Below is a small trained network, with its code and all its weights. Each question gives an input and a class and asks what happens when units are switched off, that is, made to give their printed mean instead of their output.

import numpy as np


def w(rows, s, z=0):
    codes = np.array(rows[::2]) - 128.0
    scale = np.full(codes.shape[1], s)
    scale[-1] = z or s
    return codes * scale


def f(y):
    return np.maximum(y, 0)


def log_softmax(a):
    a = a - a.max(-1, keepdims=True)
    return a - np.log(np.exp(a).sum(-1, keepdims=True))


def net(x, mask):
    res = np.array(x, float).reshape(1, 6) / 4 @ E
    y = f(res @ A[0][:, :-1].T + A[0][:, -1])
    res = res + np.where(mask, y, B[0][:, -1]) @ B[0][:, :-1]
    return log_softmax(res[-1] @ U[:, :-1].T + U[:, -1])


A, B = {}, {}
E = w([
[72,35,53],'x0',
[126,127,126],'x1',
[126,125,127],'x2',
[129,129,129],'x3',
[169,48,214],'x4',
[255,136,25],'x5',
],0.0084)
A[0] = w([
[154,174,188,101],'N0',
[233,93,123,138],'N1',
[232,82,220,183],'N2',
[57,53,58,108],'N3',
[172,4,204,173],'N4',
[97,99,120,27],'N5',
[189,106,91,8],'N6',
[156,201,170,62],'N7',
[153,57,156,227],'N8',
[136,185,168,61],'N9',
[128,143,164,77],'N10',
[107,117,144,98],'N11',
[58,225,71,208],'N12',
[95,70,92,48],'N13',
[104,150,95,75],'N14',
[77,72,117,109],'N15',
[40,124,155,14],'N16',
[109,99,105,45],'N17',
[36,86,221,154],'N18',
[232,133,74,93],'N19',
[191,83,85,89],'N20',
[180,221,160,68],'N21',
[109,63,80,3],'N22',
[208,169,80,66],'N23',
],0.012,0.0062)
B[0] = w([
[127,102,132,168],'N0',
[111,157,149,202],'N1',
[101,117,71,224],'N2',
[184,90,183,217],'N3',
[94,130,76,232],'N4',
[127,129,157,137],'N5',
[115,162,177,156],'N6',
[159,2,160,164],'N7',
[122,145,50,207],'N8',
[168,98,144,153],'N9',
[142,115,153,140],'N10',
[113,183,149,143],'N11',
[93,124,56,237],'N12',
[151,61,118,163],'N13',
[110,111,107,145],'N14',
[161,126,156,179],'N15',
[118,167,192,172],'N16',
[129,98,140,138],'N17',
[135,174,139,244],'N18',
[71,139,188,207],'N19',
[124,198,203,182],'N20',
[128,46,134,177],'N21',
[131,59,191,156],'N22',
[99,132,152,186],'N23',
],0.01,0.011)
U = w([
[221,2,166,69],'0',
[137,203,188,43],'1',
[174,128,88,255],'2',
[97,95,36,58],'3',
[173,122,93,211],'4',
],0.012,0.0085)

Each question gives the input, the list of numbers given to net, and the class t.
The units are the neurons (one row each of A and B). Each row of codes is followed by its name. A weight is (code - 128) times the scale printed after its matrix; where a second scale follows, it is the last column's (A, B and U).
mask holds one flag per neuron, in row order. A switched-off neuron (its flag False) gives its mean, the last column of its row in B, instead of its output. The means were averaged over made-up inputs and are rounded, as every weight is.
A unit's drop is (log p(t) with every unit on - log p(t) with that unit switched off) / (log p(t) with every unit on - log p(t) with every unit switched off).
The circuit of an input: a set's keep is (log p(t) with only the set's units on - log p(t) with every unit switched off) / (log p(t) with every unit on - log p(t) with every unit switched off). Starting from the 12 units with the biggest drops (on a tie, the unit counted first), units are removed one at a time, each time the one whose removal leaves the highest keep (on an exact tie, the one counted first), for as long as the keep stays at least 0.8.
units of the circuit, in order: the units of the circuit, biggest drop first
unit that matters most: the unit with the biggest drop
top k neurons: the k neurons with the biggest drops, biggest first
drop of u: that unit's drop, to one decimal
input [7,4,0,-2,-7,-8], class 1: units of the circuit, in order : (N16)
input [-4,-2,1,4,-8,5], class 3: top 2 neurons : (N12 N3)
input [7,3,-2,-4,8,0], class 3: top 2 neurons : (N4 N8)
input [4,-2,-2,3,-1,1], class 0: units of the circuit, in order : (N4 N3)
input [2,3,0,0,6,5], class 3: units of the circuit, in order : (N2 N4)
input [-4,1,-7,-6,4,6], class 1: units of the circuit, in order : (N19 N1)
input [-5,-1,4,1,-7,5], class 3: top 2 neurons : (N12 N3)
input [4,-1,-1,-3,-2,-4], class 0: top 2 neurons : (N3 N4)
input [8,7,8,-8,-5,8], class 0: top 4 neurons : (N3 N22 N13 N18)
input [4,4,-7,-4,5,-8], class 1: top 2 neurons : (N18 N16)
input [-5,1,-5,-4,-5,2], class 0: units of the circuit, in order : (N7 N21)
input [-5,6,8,-7,8,-3], class 3: top 2 neurons : (N2 N4)
input [2,5,8,-4,2,-5], class 1: top 4 neurons : (N18 N12 N16 N2)
input [0,1,-5,-2,-3,3], class 1: unit that matters most : N2
input [7,1,3,1,0,-6], class 0: top 2 neurons : (N3 N13)
input [4,-4,6,3,5,4], class 3: top 4 neurons : (N4 N8 N2 N18)
input [-6,-4,-3,3,-8,7], class 3: top 2 neurons : (N12 N21)
input [6,4,3,-5,-6,8], class 1: top 2 neurons : (N20 N19)
input [7,7,1,0,1,6], class 0: drop of N22 : 0.3
input [4,4,-5,-1,-2,1], class 0: drop of N19 : 0.0
input [7,7,7,2,-1,8], class 1: unit that matters most : N20
input [4,-6,-8,4,-4,-7], class 1: drop of N2 : 0.1
